Below are the code and all the weights of a small trained network. Each question names an input and a target symbol and asks about switching units off, where a switched-off unit gives its printed mean instead of its output.

import numpy as np


def w(rows, s, z=0):
    codes = np.array(rows[::2]) - 128.0
    scale = np.full(codes.shape[1], s)
    scale[-1] = z or s
    return codes * scale


def f(y):
    return np.maximum(y, 0)


def softmax(a):
    e = np.exp(a - a.max(-1, keepdims=True))
    return e / e.sum(-1, keepdims=True)


def log_softmax(a):
    a = a - a.max(-1, keepdims=True)
    return a - np.log(np.exp(a).sum(-1, keepdims=True))


def net(x, mask):
    ids = ['ΛΞαβγδεηθμπστφψω'.index(c) for c in x.split()]
    T = len(ids)
    res = E[ids] + P[:T]
    u = 0
    for l in range(2):
        r = res
        for j in range(2):
            rows = slice(2 * j, 2 * j + 2)
            q, k, v = (r @ M[l][rows].T for M in (Q, K, V))
            z = softmax(np.where(np.tri(T) > 0, q @ k.T / 2**0.5, -1e9)) @ v
            o = O[l][rows]
            res = res + np.where(mask[u + j], z, o[:, -1]) @ o[:, :-1]
        u += 2
        y = f(res @ A[l][:, :-1].T + A[l][:, -1])
        res = res + np.where(mask[u : u + 8], y, B[l][:, -1]) @ B[l][:, :-1]
        u += 8
    return log_softmax(res[-1] @ U[:, :-1].T + U[:, -1])


Q, K, V, O, A, B = {}, {}, {}, {}, {}, {}
E = w([
[170,151,85],'Λ',
[86,171,106],'Ξ',
[162,112,106],'α',
[131,88,173],'β',
[154,148,109],'γ',
[76,165,151],'δ',
[132,146,74],'ε',
[60,82,213],'η',
[131,137,83],'θ',
[181,84,122],'μ',
[85,155,121],'π',
[134,121,82],'σ',
[92,222,130],'τ',
[45,77,175],'φ',
[142,113,137],'ψ',
[4,181,130],'ω',
],0.019)
P = w([
[172,85,223],'0',
[77,115,65],'1',
[137,193,148],'2',
[153,52,157],'3',
[78,139,7],'4',
[199,217,158],'5',
[164,43,157],'6',
[76,83,30],'7',
[210,216,163],'8',
[175,75,128],'9',
[13,93,56],'10',
[247,238,163],'11',
[196,58,116],'12',
],0.013)
Q[0] = w([
[88,1,237],'L0H0',
[88,135,49],'L0H0',
[170,61,166],'L0H1',
[227,72,65],'L0H1',
],0.0098)
K[0] = w([
[153,125,148],'L0H0',
[150,130,122],'L0H0',
[234,184,103],'L0H1',
[41,96,254],'L0H1',
],0.0086)
V[0] = w([
[231,178,203],'L0H0',
[240,32,253],'L0H0',
[176,149,88],'L0H1',
[181,93,102],'L0H1',
],0.0073)
O[0] = w([
[254,121,97,73],'L0H0',
[160,120,72,2],'L0H0',
[173,134,62,106],'L0H1',
[242,109,84,80],'L0H1',
],0.0096,0.0071)
A[0] = w([
[2,92,200,168],'L0N0',
[97,162,113,223],'L0N1',
[116,82,124,115],'L0N2',
[144,32,145,192],'L0N3',
[129,195,79,156],'L0N4',
[98,173,96,253],'L0N5',
[214,187,140,121],'L0N6',
[193,128,105,88],'L0N7',
],0.0088,0.0046)
B[0] = w([
[176,94,69,254],'L0N0',
[153,115,129,180],'L0N1',
[51,117,200,135],'L0N2',
[95,159,105,147],'L0N3',
[33,105,217,146],'L0N4',
[146,2,145,184],'L0N5',
[33,119,155,138],'L0N6',
[181,157,148,134],'L0N7',
],0.0077,0.019)
Q[1] = w([
[241,3,114],'L1H0',
[202,239,185],'L1H0',
[110,112,113],'L1H1',
[102,202,27],'L1H1',
],0.0072)
K[1] = w([
[250,186,175],'L1H0',
[78,93,150],'L1H0',
[122,141,131],'L1H1',
[136,29,126],'L1H1',
],0.012)
V[1] = w([
[187,13,115],'L1H0',
[159,214,72],'L1H0',
[191,138,1],'L1H1',
[56,101,88],'L1H1',
],0.0087)
O[1] = w([
[128,254,96,255],'L1H0',
[190,93,79,32],'L1H0',
[170,115,72,44],'L1H1',
[122,130,38,198],'L1H1',
],0.0098,0.0072)
A[1] = w([
[109,166,17,218],'L1N0',
[196,112,114,103],'L1N1',
[106,125,178,179],'L1N2',
[239,157,108,162],'L1N3',
[118,255,52,157],'L1N4',
[59,70,164,247],'L1N5',
[72,171,30,4],'L1N6',
[239,175,188,102],'L1N7',
],0.0088,0.0017)
B[1] = w([
[208,105,138,221],'L1N0',
[145,81,132,138],'L1N1',
[148,106,254,184],'L1N2',
[81,100,138,150],'L1N3',
[148,96,76,211],'L1N4',
[198,113,130,254],'L1N5',
[111,89,110,227],'L1N6',
[65,153,22,151],'L1N7',
],0.0059,0.0094)
U = w([
[43,168,173,56],'Λ',
[188,101,150,88],'Ξ',
[95,206,109,48],'α',
[197,164,129,86],'β',
[143,203,83,161],'γ',
[218,120,151,164],'δ',
[198,66,225,162],'ε',
[40,93,48,3],'η',
[146,177,106,57],'θ',
[36,139,145,237],'μ',
[141,175,181,113],'π',
[145,121,106,172],'σ',
[226,147,114,141],'τ',
[2,144,185,160],'φ',
[50,199,70,80],'ψ',
[175,243,66,102],'ω',
],0.0086,0.004)

Each question gives the input, a string of symbols that net reads in full, and the target symbol t.
The units are the heads (2 rows each of Q, K, V and O) and the neurons (one row each of A and B). Each row of codes is followed by its name. A weight is (code - 128) times the scale printed after its matrix; where a second scale follows, it is the last column's (O, A, B and U).
mask holds one flag per unit, layer by layer, with each layer's heads first. A switched-off unit (its flag False) gives its mean, the last column of its rows in O or B, instead of its output. The means were averaged over made-up inputs and are rounded, as every weight is.
A unit's drop is (log p(t) with every unit on - log p(t) with that unit switched off) / (log p(t) with every unit on - log p(t) with every unit switched off).
The circuit of an input: a set's keep is (log p(t) with only the set's units on - log p(t) with every unit switched off) / (log p(t) with every unit on - log p(t) with every unit switched off). Starting from the 12 units with the biggest drops (on a tie, the unit counted first), units are removed one at a time, each time the one whose removal leaves the highest keep (on an exact tie, the one counted first), for as long as the keep stays at least 0.8.
circuit, biggest first: the units of the circuit, biggest drop first
most important unit: the unit with the biggest drop
top k neurons: the k neurons with the biggest drops, biggest first
k most important neurons of layer l: the k neurons of layer l with the biggest drops, biggest first
drop when u is switched off: that unit's drop, to one decimal
input μ π Ξ γ τ ω η β ψ, target φ: most important unit => L0N0
input ψ ω ω α Λ, target η: top 2 neurons => L0N0; L1N6
input μ Λ ω ω τ, target η: 2 most important neurons of layer 0 => L0N0; L0N5
input ω ω ω ω γ, target η: top 3 neurons => L0N0; L1N6; L1N4
input ε ω φ Ξ θ τ, target φ: circuit, biggest first => L0N4; L1H0
input μ θ ψ σ, target ω: circuit, biggest first => L0H0; L1H0
input τ ω η π, target ε: circuit, biggest first => L1H0; L0N0; L0H0; L1H1
input ω ω π ω η, target η: 2 most important neurons of layer 1 => L1N6; L1N2
input τ ε θ ψ τ ω ω ψ τ η θ ψ, target φ: circuit, biggest first => L0N0; L1H1; L0N6
input τ μ π φ, target ε: circuit, biggest first => L1H0; L1N5
input τ ω ω ω τ ω ω, target ε: top 2 neurons => L0N0; L0N5
input τ η θ, target φ: circuit, biggest first => L0N0; L1H1; L1H0
input η ω τ τ τ ε ε θ π, target φ: 2 most important neurons of layer 1 => L1N0; L1N2
input τ σ τ ω μ τ Ξ, target ε: circuit, biggest first => L1H0
input η ψ ω μ τ τ α θ σ, target φ: top 2 neurons => L0N0; L1N0
input μ δ τ ω θ θ σ τ η β θ β, target φ: top 2 neurons => L0N0; L0N6
input Ξ θ ε ε ω Ξ ψ ε μ τ ω β, target φ: 2 most important neurons of layer 0 => L0N0; L0N5
input ε ω ω ψ Ξ, target η: top 2 neurons => L0N0; L1N6
input β ψ ω ω ε ω ω Ξ ω ω τ, target η: top 2 neurons => L0N0; L1N6
input μ ω ψ μ, target ω: most important neuron of layer 1 => L1N7
input μ π ω ε ω, target η: 2 most important neurons of layer 0 => L0N0; L0N5
input ω δ φ ω φ ω Λ τ ω β φ, target η: 2 most important neurons of layer 1 => L1N6; L1N2
input μ ε Ξ γ ψ θ Ξ, target ω: 2 most important neurons of layer 0 => L0N7; L0N4
input Ξ τ η ω η, target η: top 3 neurons => L0N0; L0N4; L1N2
input μ θ θ Ξ Ξ τ ε, target ω: drop when L0H1 is switched off => 0.2
input τ θ Ξ Ξ, target ε: drop when L1H1 is switched off => 0.2
input τ τ Ξ ω, target ε: drop when L0N0 is switched off => 0.4
input Ξ ψ ω ω ε τ ω τ σ, target φ: drop when L0N4 is switched off => 0.0
input τ Ξ Λ ω ψ τ ψ ω Λ φ ω, target η: circuit, biggest first => L0N0
